18	100	-150	-317	100	435	274	32	-126	143	136	-576	-208	91	47	183	-240	-68	224	14	320	-93	-157	535	-399	-31	-143	102	-25	153	-112	204	23	-54	-433	-213	74	-89	347
piben
15	114	-225	-386	46	533	198	201	217	-41	158	-601	30	91	65	311	-221	-311	242	80	471	100	-217	494	-360	32	-74	-66	-119	309	-201	513	81	-41	-667	-106	-56	-175	204
zela
-78	303	-176	-94	218	331	240	33	35	285	39	-622	-251	66	203	91	18	-107	338	37	484	-74	-222	505	-405	-143	-75	108	34	26	-93	469	-70	-5	-459	-54	49	-89	286
pupaf
328	205	-89	104	82	527	147	-36	-18	-158	56	-141	-263	234	21	-91	-145	-285	-344	229	-371	90	102	190	159	124	226	-253	164	144	162	50	489	-170	-388	-15	834	-219	233
sor
114	381	-186	-239	-62	421	179	-65	4	19	202	-664	-138	21	177	156	-65	-202	263	-77	300	19	-106	376	-222	-86	-99	-104	117	215	-49	421	115	-150	-498	-244	170	-175	184
dun
55	303	-83	201	8	463	148	-16	-31	-183	-67	-101	-404	233	167	-235	-107	-262	-329	359	-431	-113	242	188	169	179	170	60	148	142	39	34	387	-46	-289	27	609	-51	430
dun
309	203	-18	197	-357	110	74	70	96	0	-308	-79	-245	312	81	-155	-275	-256	69	244	-218	-222	31	371	26	63	124	-17	84	135	14	151	321	114	-392	310	444	-99	200
sute
472	-38	20	167	-179	-207	38	-64	-69	6	-285	243	-438	351	-141	-517	-116	-106	-421	47	-445	-430	171	-103	226	165	166	1	216	-87	64	-219	479	-88	-265	-43	710	128	85
pupaf
-147	374	-220	714	61	-223	450	-78	343	82	152	-493	-133	-22	286	120	-339	-165	92	-20	-10	-130	122	222	243	3	-19	-337	-185	-20	20	106	143	159	-288	205	94	-121	64
Lov
103	152	72	-271	-9	483	-18	-54	-180	-34	-124	107	-426	238	49	-527	-27	-324	-378	34	-535	-170	170	47	-45	72	97	-84	288	-60	280	42	437	-254	-562	-37	626	-30	165
gisob
274	222	25	-39	68	392	-24	-35	-191	-192	91	43	-213	262	205	-300	36	-303	-237	266	-749	14	83	74	249	-19	73	-86	76	-10	145	-121	405	-114	77	84	806	-37	262
sor
460	-89	-21	-15	-13	430	156	-51	-129	17	-44	300	-308	150	-111	-502	-320	-423	-494	270	-521	-146	207	215	189	135	200	89	285	90	235	-84	286	-58	-304	-78	448	102	286
gisob
431	-64	40	59	-155	435	52	60	-12	-200	-82	101	-365	214	-149	-300	-381	124	-69	361	-443	-114	82	260	25	297	156	105	266	126	73	-15	419	-127	-168	110	547	-99	419
piben
-73	445	-196	819	47	-279	504	-2	208	151	145	-482	-60	29	312	147	-334	-231	54	-20	48	-75	203	217	321	71	5	-397	-190	-7	5	66	214	202	-240	184	175	-224	88
gisob
36	336	-261	704	55	-295	453	13	295	298	24	-331	-239	75	241	-6	-361	-279	120	-137	-63	-162	203	283	183	21	34	-329	-94	-17	-16	94	175	164	-310	310	333	-110	-39
zela
-77	437	-162	840	80	-292	569	-71	360	131	207	-535	-59	81	363	73	-223	-299	193	71	-12	-133	96	276	298	78	-51	-293	-258	1	-108	57	113	230	-81	243	156	-144	97
gisob
461	22	-47	-21	199	475	-90	12	-119	-347	37	114	-328	150	37	-332	56	-260	-513	63	-740	186	308	-135	265	48	170	56	272	73	28	-86	370	-101	-57	261	899	-27	185
Lov
248	338	-12	-28	151	399	221	-118	211	70	259	-539	98	-2	-3	226	86	-152	374	-25	349	62	-202	468	-316	113	-4	-101	-162	187	-106	330	-35	47	-494	-219	64	-61	245
pupaf
302	198	-37	-69	222	325	-71	89	65	-359	170	-72	-252	322	174	-350	145	-62	-251	128	-600	115	41	-16	53	346	34	-270	69	113	17	176	474	-113	-95	239	691	-221	287
piben
-23	112	-292	575	83	-234	463	-36	327	179	129	-436	-119	93	116	169	-360	-180	102	25	29	-104	82	351	135	100	-2	-339	-139	13	-44	45	93	185	-190	316	144	-131	6
Lov
855	215	-17	21	-229	507	230	41	-30	-158	0	-189	-159	374	14	-266	1	-275	14	-38	-571	-140	132	361	-13	163	228	-142	267	232	-22	94	392	-86	-346	104	766	-175	370
zela
-37	186	-175	704	151	-167	451	-16	178	155	109	-444	-270	23	215	123	-428	-131	41	15	-33	-144	212	255	334	34	-46	-277	-51	-55	28	24	184	142	-288	275	223	-129	93
piben
-1	275	-172	882	-42	-339	348	3	282	53	156	-511	-139	-29	301	218	-408	-164	139	-20	43	-149	205	215	384	170	-71	-345	-196	-23	-45	93	278	252	-301	337	281	-32	33
sute
118	345	5	-67	-110	406	114	60	-12	-57	118	-618	38	-18	62	199	22	139	513	67	535	-53	-174	431	-263	-125	-36	164	-132	95	-274	401	160	25	-131	-105	-1	-40	366
Lov
-81	294	-138	-330	178	414	204	171	4	132	-191	-541	-186	140	178	163	139	-110	416	52	463	-170	-171	396	-503	-190	-67	40	37	85	-175	395	18	5	-198	46	197	-78	294
sor
211	-75	32	-143	-105	524	-160	-158	20	-186	-76	99	-251	145	-77	-306	-396	-250	-173	85	-589	-138	164	242	37	281	173	-48	296	118	164	150	282	-164	-591	24	346	-59	139
zela
-34	-9	-96	6	-136	363	89	-227	-56	-2	-178	-87	-353	80	30	15	-351	-368	-405	90	-628	7	358	224	106	103	15	54	420	13	96	-124	38	-18	-274	233	371	-26	50
zela
389	152	-152	23	-44	86	159	-190	33	-333	116	-541	-371	390	278	-294	-63	-267	-154	47	-525	-201	8	116	259	122	17	-315	90	42	93	161	435	-91	-263	255	572	-131	271
pupaf
-251	282	-195	-498	78	436	235	14	154	134	-46	-680	-140	30	121	283	-110	-37	415	-100	576	20	-179	400	-660	-81	-250	-52	104	224	-217	560	28	-107	-346	-91	-1	-117	82
gisob
103	313	-86	-188	-113	458	170	94	198	-69	123	-637	117	-1	107	175	0	-6	309	76	506	-63	-228	372	-257	-14	-141	38	-50	128	-208	497	170	32	-333	-64	46	-254	313
dun
369	400	-20	13	-51	595	-54	-95	-65	-213	130	-304	-277	301	254	-140	-34	-209	38	99	-387	-72	75	347	-67	276	164	-109	208	121	52	372	458	-150	-218	-28	748	130	494
gisob
303	254	231	319	-165	291	83	115	-131	-180	-162	153	-369	268	53	-486	-32	-231	-373	331	-546	-133	265	122	327	141	224	188	148	158	-170	-57	535	-133	-75	-49	798	-40	129
zela
28	188	-196	731	76	-304	470	-20	290	69	199	-453	-247	114	296	34	-375	-291	51	105	-105	-66	133	291	357	122	-3	-275	-112	68	-51	51	118	137	47	296	323	-137	-30
piben
238	331	8	-194	-19	534	200	-6	117	37	199	-377	187	28	12	125	241	40	205	114	436	53	-235	354	-309	-46	92	250	-59	134	-46	285	8	0	-348	-290	-111	-3	428
sute
275	100	-14	171	-152	650	85	29	-46	-263	-47	-222	-177	251	106	-259	-90	-200	-23	399	-527	-144	82	363	159	110	161	-53	228	-9	-16	78	435	32	-67	316	631	-136	524
gisob
373	101	-112	60	-211	528	106	-107	-9	-228	-6	-277	-375	191	145	-396	-79	-161	-135	190	-651	-98	67	243	205	-14	76	60	387	-6	92	132	421	-71	-126	414	705	-19	313
gisob
-53	321	-231	785	-64	-355	421	-16	322	79	134	-410	-42	-24	265	177	-445	-199	174	-112	53	-89	199	180	292	100	-4	-444	-206	59	1	130	182	169	-253	251	96	-225	-36
Lov
10	173	-323	711	-23	-264	437	-9	245	41	168	-498	-141	-16	219	150	-424	-194	71	-70	-50	-69	176	198	340	18	8	-415	-119	4	1	17	208	147	-217	336	244	-203	14
Lov
68	244	-61	-115	109	513	353	-9	-36	71	53	-563	-197	38	95	243	-93	-138	165	165	557	-7	-48	455	-368	-58	23	165	82	137	-113	333	-36	-71	-167	-209	120	-62	356
Lov
205	356	-90	-212	71	489	121	149	61	50	83	-515	40	81	30	267	-85	-108	256	65	480	64	-199	471	-311	-117	42	-179	-85	179	-65	413	206	-23	-486	-181	297	-223	238
dun
34	306	66	-106	78	368	224	36	224	101	92	-420	-102	19	-97	257	-278	-141	85	111	613	36	-131	493	-474	57	39	-28	-151	267	-57	452	57	-33	-657	-466	-143	75	166
sute
-58	185	-189	745	-88	-346	433	44	251	115	150	-476	-103	33	247	122	-407	-272	118	19	-8	-153	147	321	349	126	-68	-306	-134	53	-96	63	114	211	-150	239	120	-182	-58
piben
-9	190	-193	757	107	-208	496	-49	201	115	274	-551	-22	41	230	169	-269	-297	213	54	-37	-62	116	366	286	143	-25	-388	-201	-3	-76	-20	44	238	-101	289	95	-186	92
gisob
530	59	-138	65	104	536	51	-66	-64	-280	49	-214	-471	202	180	-305	-199	-241	-204	214	-606	-46	95	269	160	63	38	6	201	107	123	211	364	41	-162	463	824	-7	370
dun
-138	258	-98	-17	-41	304	166	86	-17	-7	30	-608	-150	-7	191	225	-92	-81	360	250	463	23	-178	449	-179	-8	-95	131	-108	176	-151	372	55	42	-330	18	43	-115	230
pupaf
268	213	-194	89	-125	379	112	-262	140	-249	5	-452	-502	247	137	-195	-340	-127	-139	125	-475	-153	223	216	127	186	65	-40	350	-40	111	214	406	-87	-364	357	470	-99	477
Lov
572	-48	43	197	-93	343	63	-281	100	17	-7	249	-76	226	-221	-351	-244	-414	-231	215	-540	-261	206	228	408	200	230	-145	203	49	87	-159	363	-31	-369	-56	481	-33	249
dun
112	150	-47	-15	53	310	135	-66	26	-31	-16	68	-511	245	19	-710	-7	-374	-372	149	-597	-112	80	203	-48	52	187	-144	111	70	114	-2	411	-174	-198	44	823	-52	-21
Lov
-88	400	-174	672	182	-315	448	27	148	148	210	-459	-139	37	324	81	-220	-89	67	51	-50	2	71	255	245	13	-9	-264	-312	-10	77	32	105	191	-167	206	122	-136	101
pupaf
-6	266	-180	717	84	-309	465	3	285	175	89	-402	-84	99	272	203	-323	57	157	21	42	-187	60	250	198	84	-42	-161	-144	-38	-92	101	110	175	-112	233	69	-72	128
zela
80	599	54	-77	-207	491	147	123	136	-67	4	-634	-15	59	245	258	-18	-226	270	16	369	0	-17	377	-246	-148	4	286	89	178	-175	599	7	-39	-339	-212	-98	-58	373
sor
-77	179	-94	-30	77	610	223	26	72	42	75	-526	-210	10	117	-17	-99	-268	291	277	304	-56	-47	616	-281	-136	43	318	43	91	-164	459	-111	93	-161	54	-135	40	394
Lov
351	145	-130	70	123	501	270	-118	153	-61	8	-105	-245	298	74	-394	13	-293	-250	230	-550	-77	150	280	219	142	305	-6	316	123	92	36	312	-116	-314	177	645	-180	228
zela
-106	220	-190	827	42	-273	467	42	187	143	121	-463	-209	80	278	121	-352	-285	49	-43	-138	-156	259	251	323	39	-73	-337	-83	-47	-50	12	143	221	-204	296	290	-154	-51
piben
371	210	-172	156	-42	594	107	-10	30	-335	20	-349	-378	225	324	10	-133	-113	-130	248	-452	-26	136	246	57	240	85	-22	365	127	139	320	312	-38	-136	365	766	-48	512
dun
-64	299	-159	-145	77	375	261	149	134	175	38	-602	-102	132	196	130	18	-159	346	-19	426	-14	-267	462	-520	-160	-91	-55	-11	156	-247	484	25	-67	-275	-164	255	-190	162
pupaf
-53	292	-175	685	41	-221	359	3	224	87	97	-381	-121	70	212	176	-292	-202	84	119	-109	6	123	252	347	-4	52	-228	-137	37	28	38	115	156	-172	293	147	-158	-11
sor
7	373	-160	829	-16	-350	507	136	386	197	115	-477	-179	112	269	104	-317	-176	207	-40	41	-217	85	314	191	104	-33	-326	-160	22	-114	111	176	158	-313	174	260	-141	43
piben
287	-14	1	10	-131	558	-5	-108	-58	-104	-133	45	-423	231	-31	-422	38	-309	-257	231	-640	-95	194	241	-8	206	108	120	503	72	142	98	186	-32	-556	251	440	-70	199
sute
-101	187	-111	664	-28	-342	369	135	376	6	51	-325	-51	-2	194	257	-375	-147	-26	-30	-10	18	197	84	182	124	2	-337	-163	55	7	0	115	166	-224	267	180	-142	-133
sute
341	91	67	343	-91	164	-33	-196	-204	-188	-126	52	-507	159	21	-654	-165	-286	-182	178	-641	-323	240	140	314	-56	92	44	205	15	-55	67	290	53	-136	108	197	66	292
Lov
92	256	80	-144	-5	372	145	-154	128	14	116	-534	-263	-4	67	-152	-55	-267	451	149	482	-66	-163	440	-254	87	-124	-102	10	210	-93	564	105	-99	-572	-70	-174	-196	146
sute
195	111	-112	-160	77	250	-13	-9	3	-104	78	-1	-192	123	-19	-324	-2	-562	-470	55	-499	72	117	86	237	38	190	-126	43	102	217	-58	228	-58	-538	21	413	-81	-16
sor
571	19	-153	-4	-157	291	38	-192	68	-54	-162	-93	-159	460	-102	-215	74	-114	-77	49	-358	-304	50	175	189	93	267	-67	312	1	-48	35	462	-77	-378	160	614	10	284
zela
408	239	-79	49	-207	414	14	-90	61	-165	6	-41	-191	205	-25	-406	51	-241	-303	-34	-557	-104	144	57	191	79	258	-138	268	55	140	79	511	-168	-398	-9	662	-86	202
sor
12	267	2	-141	-16	423	94	46	53	40	-156	-384	-366	8	116	-184	32	-152	314	60	374	-147	-164	356	-419	-126	-76	81	13	154	-162	575	137	-30	-297	-5	189	68	193
pupaf
128	249	-198	738	100	-216	421	-115	267	186	175	-400	-149	86	171	95	-332	-239	78	9	-14	-144	111	315	307	109	33	-373	-95	-18	39	53	152	187	-298	182	250	-123	67
piben
260	373	63	-78	-8	354	344	126	57	-54	57	-514	-177	167	84	21	76	-27	193	296	456	-179	-162	408	-289	46	-41	122	-110	175	-235	314	207	-13	-46	-224	227	-10	456
dun
-80	192	-83	713	52	-285	415	40	328	26	63	-317	-248	-51	160	-46	-342	-134	-10	73	-63	-161	193	93	366	80	-17	-279	-124	-14	-36	-39	198	85	-166	255	217	-170	-23
dun
21	313	-227	819	21	-247	468	69	279	100	168	-507	-125	92	402	192	-308	-298	87	-11	-25	-63	212	248	277	125	15	-335	-110	26	-20	106	154	195	-177	329	329	-169	96
sute
310	228	-110	-159	-90	228	72	112	-270	0	-17	116	-152	181	-5	-133	-136	-391	-371	-196	-543	60	228	32	16	-70	50	-353	77	213	105	-165	391	-148	-564	-227	622	-169	30
Lov
16	183	-144	729	-64	-342	494	116	239	203	49	-301	-108	39	180	171	-441	-123	123	-27	92	-145	172	232	129	116	-39	-340	-148	45	11	13	171	176	-276	196	186	-151	-27
sute
